Below is a small trained network, with its code and all its weights. Each question gives an input and a class and asks what happens when units are switched off, that is, made to give their printed mean instead of their output.

import numpy as np


def w(rows, s, z=0):
    codes = np.array(rows[::2]) - 128.0
    scale = np.full(codes.shape[1], s)
    scale[-1] = z or s
    return codes * scale


def f(y):
    return np.maximum(y, 0)


def log_softmax(a):
    a = a - a.max(-1, keepdims=True)
    return a - np.log(np.exp(a).sum(-1, keepdims=True))


def net(x, mask):
    res = np.array(x, float).reshape(1, 4) / 4 @ E
    y = f(res @ A[0][:, :-1].T + A[0][:, -1])
    res = res + np.where(mask, y, B[0][:, -1]) @ B[0][:, :-1]
    return log_softmax(res[-1] @ U[:, :-1].T + U[:, -1])


A, B = {}, {}
E = w([
[105,86,117,82,205,111,141],'x0',
[22,81,131,230,70,135,224],'x1',
[98,39,37,176,71,188,25],'x2',
[54,126,35,173,254,49,63],'x3',
],0.0084)
A[0] = w([
[40,180,108,158,158,159,144,82],'N0',
[95,127,207,137,96,86,168,138],'N1',
[121,153,77,144,132,112,6,174],'N2',
[120,180,166,104,144,40,111,2],'N3',
[144,154,83,124,140,127,93,32],'N4',
[146,156,103,59,113,131,128,102],'N5',
[155,99,139,99,118,165,111,56],'N6',
[100,150,123,137,120,52,117,146],'N7',
[81,115,116,156,128,132,143,141],'N8',
[66,93,120,140,64,152,99,108],'N9',
],0.012,0.0032)
B[0] = w([
[163,169,132,59,128,165,127,176],'N0',
[147,64,140,190,248,111,116,198],'N1',
[78,83,161,150,127,101,114,253],'N2',
[187,152,110,105,51,164,84,195],'N3',
[127,70,145,156,107,161,126,170],'N4',
[168,155,109,103,97,147,133,184],'N5',
[117,144,84,45,126,130,89,170],'N6',
[119,143,87,64,119,132,86,172],'N7',
[159,134,70,97,105,161,153,173],'N8',
[175,180,103,137,99,110,131,205],'N9',
],0.012,0.011)
U = w([
[179,240,89,83,119,196,254,234],'0',
[116,185,58,84,73,172,47,3],'1',
[55,15,225,217,175,70,176,117],'2',
],0.0059,0.0028)

Each question gives the input, the list of numbers given to net, and the class t.
The units are the neurons (one row each of A and B). Each row of codes is followed by its name. A weight is (code - 128) times the scale printed after its matrix; where a second scale follows, it is the last column's (A, B and U).
mask holds one flag per neuron, in row order. A switched-off neuron (its flag False) gives its mean, the last column of its row in B, instead of its output. The means were averaged over made-up inputs and are rounded, as every weight is.
A unit's drop is (log p(t) with every unit on - log p(t) with that unit switched off) / (log p(t) with every unit on - log p(t) with every unit switched off).
The circuit of an input: a set's keep is (log p(t) with only the set's units on - log p(t) with every unit switched off) / (log p(t) with every unit on - log p(t) with every unit switched off). Starting from all 10 units, units are removed one at a time, each time the one whose removal leaves the highest keep (on an exact tie, the one counted first), for as long as the keep stays at least 0.8.
units of the circuit, in order: the units of the circuit, biggest drop first
unit that matters most: the unit with the biggest drop
k most important neurons: the k neurons with the biggest drops, biggest first
drop of u: that unit's drop, to one decimal
input [-4,5,8,-3], class 0: unit that matters most : N9
input [-1,7,1,0], class 0: units of the circuit, in order : N2, N8
input [-3,4,8,-8], class 0: 2 most important neurons : N9, N2
input [-3,-3,5,2], class 2: units of the circuit, in order : N2, N3
input [1,8,5,-5], class 0: units of the circuit, in order : N9, N2
input [5,4,-3,4], class 0: 2 most important neurons : N2, N0
input [-7,4,6,-3], class 0: 2 most important neurons : N9, N2
input [-6,5,2,-1], class 0: 2 most important neurons : N2, N9
input [8,5,4,6], class 1: 2 most important neurons : N7, N2
input [5,6,8,0], class 0: 2 most important neurons : N9, N8
input [-5,-6,1,8], class 2: 2 most important neurons : N2, N4
input [-8,7,-3,8], class 0: 2 most important neurons : N0, N8
input [-6,-2,3,2], class 2: 2 most important neurons : N2, N3
input [-2,-1,-8,5], class 1: most important neuron : N3
input [-3,-4,7,1], class 2: 2 most important neurons : N2, N3
input [3,-6,-8,5], class 1: drop of N7 : 0.2
input [-3,-5,4,7], class 2: drop of N2 : 0.3
input [7,6,5,-5], class 0: drop of N9 : 0.3
